Below is a small trained network, with its code and all its weights. Each question gives an input and a target symbol and asks what happens when units are switched off, that is, made to give their printed mean instead of their output.

import numpy as np


def w(rows, s, z=0):
    codes = np.array(rows[::2]) - 128.0
    scale = np.full(codes.shape[1], s)
    scale[-1] = z or s
    return codes * scale


def f(y):
    return y / 2 * (1 + np.tanh(0.7978845608 * (y + 0.044715 * y**3)))


def softmax(a):
    e = np.exp(a - a.max(-1, keepdims=True))
    return e / e.sum(-1, keepdims=True)


def log_softmax(a):
    a = a - a.max(-1, keepdims=True)
    return a - np.log(np.exp(a).sum(-1, keepdims=True))


def net(x, mask):
    ids = ['αβγδεζηθμπστφω'.index(c) for c in x.split()]
    T = len(ids)
    res = E[ids] + P[:T]
    q, k, v = (res @ M[0].T for M in (Q, K, V))
    z = softmax(np.where(np.tri(T) > 0, q @ k.T / 2**0.5, -1e9)) @ v
    res = res + np.where(mask[0], z, O[0][:, -1]) @ O[0][:, :-1]
    y = f(res @ A[0][:, :-1].T + A[0][:, -1])
    res = res + np.where(mask[1:9], y, B[0][:, -1]) @ B[0][:, :-1]
    return log_softmax(res[-1] @ U[:, :-1].T + U[:, -1])


Q, K, V, O, A, B = {}, {}, {}, {}, {}, {}
E = w([
[195,169,132,121,124],'α',
[184,97,157,197,122],'β',
[164,142,186,90,74],'γ',
[42,108,203,137,144],'δ',
[177,213,117,129,171],'ε',
[41,132,241,52,94],'ζ',
[91,174,69,78,141],'η',
[120,208,180,67,127],'θ',
[79,197,150,191,181],'μ',
[89,113,187,215,155],'π',
[21,179,121,67,243],'σ',
[163,187,23,64,220],'τ',
[105,42,122,248,162],'φ',
[197,80,110,104,149],'ω',
],0.018)
P = w([
[214,124,246,154,134],'0',
[126,227,56,180,60],'1',
[143,121,248,170,232],'2',
[119,198,65,165,77],'3',
[124,124,198,132,216],'4',
[115,177,70,152,95],'5',
[94,123,176,123,217],'6',
[114,155,76,146,108],'7',
[64,110,165,119,217],'8',
[115,132,81,137,117],'9',
[47,86,155,113,200],'10',
[116,91,78,139,122],'11',
[35,136,175,123,192],'12',
[114,109,84,142,115],'13',
],0.013)
Q[0] = w([
[113,181,141,139,162],'h0',
[177,102,227,89,254],'h0',
],0.0091)
K[0] = w([
[110,70,91,136,78],'h0',
[90,2,63,68,161],'h0',
],0.0081)
V[0] = w([
[158,33,130,137,78],'h0',
[128,195,210,254,72],'h0',
],0.0079)
O[0] = w([
[163,11,112,107,152,9],'h0',
[107,103,144,188,71,202],'h0',
],0.012,0.0015)
A[0] = w([
[93,150,18,146,72,134],'n0',
[122,83,156,65,7,3],'n1',
[138,126,221,67,100,62],'n2',
[175,154,69,193,128,126],'n3',
[142,129,29,59,28,101],'n4',
[107,68,181,172,183,31],'n5',
[62,107,141,113,186,158],'n6',
[165,64,122,117,154,35],'n7',
],0.013,0.0072)
B[0] = w([
[191,73,186,68,247,232],'n0',
[61,89,61,115,155,142],'n1',
[134,149,73,157,195,178],'n2',
[93,159,40,149,76,219],'n3',
[45,103,135,81,23,189],'n4',
[128,124,93,35,125,199],'n5',
[202,124,142,153,81,254],'n6',
[93,214,142,153,119,173],'n7',
],0.011,0.0066)
U = w([
[163,177,119,128,73,167],'α',
[226,107,121,204,104,51],'β',
[83,125,164,99,103,174],'γ',
[132,80,255,139,111,199],'δ',
[150,187,68,123,161,24],'ε',
[70,139,128,117,171,112],'ζ',
[92,107,176,70,166,33],'η',
[116,206,209,79,104,57],'θ',
[110,148,141,165,177,128],'μ',
[121,112,170,188,128,241],'π',
[225,98,159,88,188,196],'σ',
[109,131,88,78,189,3],'τ',
[146,68,100,165,195,102],'φ',
[154,106,91,107,103,241],'ω',
],0.011,0.005)

Each question gives the input, a string of symbols that net reads in full, and the target symbol t.
The units are the heads (2 rows each of Q, K, V and O) and the neurons (one row each of A and B). Each row of codes is followed by its name. A weight is (code - 128) times the scale printed after its matrix; where a second scale follows, it is the last column's (O, A, B and U).
mask holds one flag per unit, heads first, then neurons. A switched-off unit (its flag False) gives its mean, the last column of its rows in O or B, instead of its output. The means were averaged over made-up inputs and are rounded, as every weight is.
A unit's drop is (log p(t) with every unit on - log p(t) with that unit switched off) / (log p(t) with every unit on - log p(t) with every unit switched off).
The circuit of an input: a set's keep is (log p(t) with only the set's units on - log p(t) with every unit switched off) / (log p(t) with every unit on - log p(t) with every unit switched off). Starting from all 9 units, units are removed one at a time, each time the one whose removal leaves the highest keep (on an exact tie, the one counted first), for as long as the keep stays at least 0.8.
circuit, biggest first: the units of the circuit, biggest drop first
unit that matters most: the unit with the biggest drop
top k neurons: the k neurons with the biggest drops, biggest first
drop when u is switched off: that unit's drop, to one decimal
input γ ω ε α ζ α θ α σ ω η, target σ: circuit, biggest first -> (n6, n3, n4)
input γ γ τ ω ω α η ω β, target σ: circuit, biggest first -> (h0, n3)
input ω γ δ, target σ: circuit, biggest first -> (n5, n6, h0)
input ε ω ω γ α ω ω ω τ, target σ: unit that matters most -> n6
input ω ω ω δ, target δ: circuit, biggest first -> (n3, n2, h0)
input ω θ γ ζ α α ω α β, target σ: top 3 neurons -> (n5, n3, n4)
input α ω ω γ α ζ σ α ζ σ α σ ε, target θ: circuit, biggest first -> (h0, n2)
input φ φ ω γ π, target σ: circuit, biggest first -> (n5, n6)
input α ω μ, target σ: circuit, biggest first -> (n5, h0, n6)
input ε ω θ α α ω ζ θ θ φ φ, target ω: top 3 neurons -> (n5, n0, n6)
input ω ω σ φ, target φ: circuit, biggest first -> (n0, n6)
input ω ω ω ω θ φ ω α π, target σ: top 2 neurons -> (n5, n6)
input ω π ω π α α ω γ θ π τ γ ω σ, target σ: circuit, biggest first -> (n6, n3)
input α δ ζ γ, target γ: circuit, biggest first -> (n4, n1, h0)
input ω α γ, target σ: top 4 neurons -> (n2, n3, n5, n4)
input μ ω δ θ σ, target θ: top 2 neurons -> (n0, n6)
input τ δ ε α σ ω θ, target σ: circuit, biggest first -> (h0, n6, n4)
input ω α ω α δ α γ α σ, target θ: top neuron -> (n6)
input β γ π ω ζ τ α μ σ γ α, target θ: top 3 neurons -> (n0, n3, n2)
input μ θ ζ ω ω ζ ω α π θ γ ω α, target σ: top 3 neurons -> (n3, n4, n7)
input ζ σ ω π α θ π σ ω ω ε, target σ: top 4 neurons -> (n3, n6, n4, n7)
input α σ σ α δ, target θ: drop when n3 is switched off -> 0.0
